Here is a tiny trained network, its code and every weight. The questions are about switching its units off for an input and a target symbol, where a switched-off unit gives its printed mean instead of its output.

import numpy as np


def w(rows, s, z=0):
    codes = np.array(rows[::2]) - 128.0
    scale = np.full(codes.shape[1], s)
    scale[-1] = z or s
    return codes * scale


def f(y):
    return y / 2 * (1 + np.tanh(0.7978845608 * (y + 0.044715 * y**3)))


def softmax(a):
    e = np.exp(a - a.max(-1, keepdims=True))
    return e / e.sum(-1, keepdims=True)


def log_softmax(a):
    a = a - a.max(-1, keepdims=True)
    return a - np.log(np.exp(a).sum(-1, keepdims=True))


def net(x, mask):
    ids = ['αεηθξπστφψω'.index(c) for c in x.split()]
    T = len(ids)
    res = E[ids] + P[:T]
    r = res
    for j in range(2):
        rows = slice(4 * j, 4 * j + 4)
        q, k, v = (r @ M[0][rows].T for M in (Q, K, V))
        z = softmax(np.where(np.tri(T) > 0, q @ k.T / 4**0.5, -1e9)) @ v
        o = O[0][rows]
        res = res + np.where(mask[j], z, o[:, -1]) @ o[:, :-1]
    y = f(res @ A[0][:, :-1].T + A[0][:, -1])
    res = res + np.where(mask[2:6], y, B[0][:, -1]) @ B[0][:, :-1]
    return log_softmax(res[-1] @ U[:, :-1].T + U[:, -1])


Q, K, V, O, A, B = {}, {}, {}, {}, {}, {}
E = w([
[44,174,147,112,98,167,65,71],'α',
[250,185,65,165,109,197,70,166],'ε',
[210,37,164,108,157,32,101,94],'η',
[119,129,130,129,45,57,43,163],'θ',
[249,83,127,127,114,178,169,109],'ξ',
[190,96,124,77,141,94,246,67],'π',
[83,119,254,161,160,152,179,56],'σ',
[145,167,149,194,102,69,170,119],'τ',
[139,64,171,93,143,137,93,206],'φ',
[84,110,117,40,166,167,209,119],'ψ',
[95,146,12,70,105,93,141,184],'ω',
],0.021)
P = w([
[98,2,6,209,30,193,192,73],'0',
[110,63,19,175,145,203,119,58],'1',
[129,76,35,172,132,161,105,41],'2',
[121,150,118,102,73,171,119,82],'3',
[133,160,124,94,97,156,101,88],'4',
[157,151,134,71,107,117,102,96],'5',
[148,189,153,72,114,118,106,109],'6',
[149,214,144,59,138,100,115,149],'7',
[153,210,158,58,152,96,86,110],'8',
[158,223,163,31,159,76,97,147],'9',
],0.0079)
Q[0] = w([
[246,129,154,85,158,147,155,123],'head 1',
[131,89,188,156,131,46,64,134],'head 1',
[141,176,144,85,93,97,118,155],'head 1',
[78,138,168,103,142,132,117,98],'head 1',
[116,98,80,108,110,81,89,174],'head 2',
[79,147,117,89,89,135,105,46],'head 2',
[147,95,102,177,165,167,109,118],'head 2',
[125,65,65,159,170,127,180,136],'head 2',
],0.011)
K[0] = w([
[253,162,140,131,167,178,229,137],'head 1',
[129,151,217,164,111,69,108,203],'head 1',
[139,240,108,47,249,100,67,165],'head 1',
[30,196,223,142,187,108,145,73],'head 1',
[100,202,110,105,139,57,87,179],'head 2',
[42,134,125,208,190,112,53,109],'head 2',
[117,63,97,234,62,199,77,91],'head 2',
[111,45,90,101,32,134,225,102],'head 2',
],0.0074)
V[0] = w([
[179,81,198,131,95,162,51,252],'head 1',
[124,68,91,70,190,184,103,199],'head 1',
[131,53,211,66,147,136,61,121],'head 1',
[225,157,128,146,156,143,181,87],'head 1',
[198,79,136,131,60,164,137,43],'head 2',
[156,93,190,110,186,139,54,93],'head 2',
[105,63,190,98,164,2,128,108],'head 2',
[134,132,90,239,103,45,80,170],'head 2',
],0.0085)
O[0] = w([
[130,102,41,193,177,62,185,72,99],'head 1',
[240,114,133,148,186,59,131,2,126],'head 1',
[83,111,77,118,172,141,53,96,112],'head 1',
[120,44,192,64,58,178,136,149,219],'head 1',
[102,121,105,18,203,43,28,145,254],'head 2',
[39,102,38,50,92,47,154,131,105],'head 2',
[131,110,36,236,149,147,80,166,68],'head 2',
[71,76,84,147,201,142,151,221,81],'head 2',
],0.007,0.0086)
A[0] = w([
[189,113,57,134,67,226,118,117,91],'neuron 1',
[136,179,65,106,129,193,55,149,121],'neuron 2',
[42,157,174,192,121,117,136,90,252],'neuron 3',
[53,53,120,88,150,176,255,111,139],'neuron 4',
],0.01,0.0026)
B[0] = w([
[24,100,150,138,134,8,163,124,239],'neuron 1',
[110,147,172,181,62,92,168,103,241],'neuron 2',
[97,113,99,145,200,173,106,132,253],'neuron 3',
[88,45,149,165,97,74,150,139,221],'neuron 4',
],0.016,0.0041)
U = w([
[104,89,163,175,110,83,232,133,120],'α',
[141,162,123,74,153,146,148,145,252],'ε',
[162,128,183,188,121,122,71,188,17],'η',
[90,100,156,165,223,146,141,176,87],'θ',
[104,114,73,177,100,100,97,194,91],'ξ',
[146,148,141,186,109,158,91,74,163],'π',
[180,106,212,226,177,145,128,152,114],'σ',
[134,123,117,153,107,144,109,176,125],'τ',
[158,181,85,65,151,181,133,143,178],'φ',
[138,105,145,157,130,155,139,254,53],'ψ',
[132,105,88,168,171,146,186,88,111],'ω',
],0.0099,0.0035)

Each question gives the input, a string of symbols that net reads in full, and the target symbol t.
The units are the heads (4 rows each of Q, K, V and O) and the neurons (one row each of A and B). Each row of codes is followed by its name. A weight is (code - 128) times the scale printed after its matrix; where a second scale follows, it is the last column's (O, A, B and U).
mask holds one flag per unit, heads first, then neurons. A switched-off unit (its flag False) gives its mean, the last column of its rows in O or B, instead of its output. The means were averaged over made-up inputs and are rounded, as every weight is.
A unit's drop is (log p(t) with every unit on - log p(t) with that unit switched off) / (log p(t) with every unit on - log p(t) with every unit switched off).
The circuit of an input: a set's keep is (log p(t) with only the set's units on - log p(t) with every unit switched off) / (log p(t) with every unit on - log p(t) with every unit switched off). Starting from all 6 units, units are removed one at a time, each time the one whose removal leaves the highest keep (on an exact tie, the one counted first), for as long as the keep stays at least 0.8.
units of the circuit, in order: the units of the circuit, biggest drop first
top k neurons: the k neurons with the biggest drops, biggest first
heads that matter: for each layer, one digit per head in row order, 1 if its drop is at least 0.15 and else 0, layers parted by /
input θ ψ η, target θ: heads that matter -> 11
input π α φ, target η: units of the circuit, in order -> (head 2; neuron 3)
input ψ φ ξ ξ, target ε: units of the circuit, in order -> (head 2)
input ε σ ψ α ψ ω σ ω α ψ, target φ: units of the circuit, in order -> (neuron 1; neuron 2)
input θ ε η σ σ α ξ η ξ φ, target ξ: heads that matter -> 11
input φ ω ε ε θ ε η φ, target α: units of the circuit, in order -> (head 2; head 1)
input θ ψ α ξ ξ φ, target ε: heads that matter -> 00
input ξ φ τ π π σ ω π, target φ: units of the circuit, in order -> (head 2; neuron 1)
input α σ ω ω ψ π θ π, target ε: heads that matter -> 11
input φ ω η, target ω: heads that matter -> 10
input ξ η π τ θ π σ ε θ ψ, target α: heads that matter -> 00
input ω φ ξ ε π ω ψ τ, target σ: heads that matter -> 11
input ξ α ε ω ξ ω, target α: top 2 neurons -> (neuron 1; neuron 3)
input ε ξ ψ τ, target ε: units of the circuit, in order -> (neuron 4; neuron 2; head 2)
input ψ η τ, target π: units of the circuit, in order -> (head 2; neuron 1)
input ε α ξ, target α: top 2 neurons -> (neuron 4; neuron 3)
input θ η ξ ξ σ, target θ: heads that matter -> 00
input φ ω τ, target ω: heads that matter -> 10
input ε ε τ ξ ω ω φ, target σ: units of the circuit, in order -> (head 2; head 1)
input ξ ψ ξ ξ, target φ: heads that matter -> 01
input η ψ ψ ξ ε η, target ε: heads that matter -> 01
input φ ξ ξ φ, target ε: units of the circuit, in order -> (neuron 4; head 2; neuron 1)
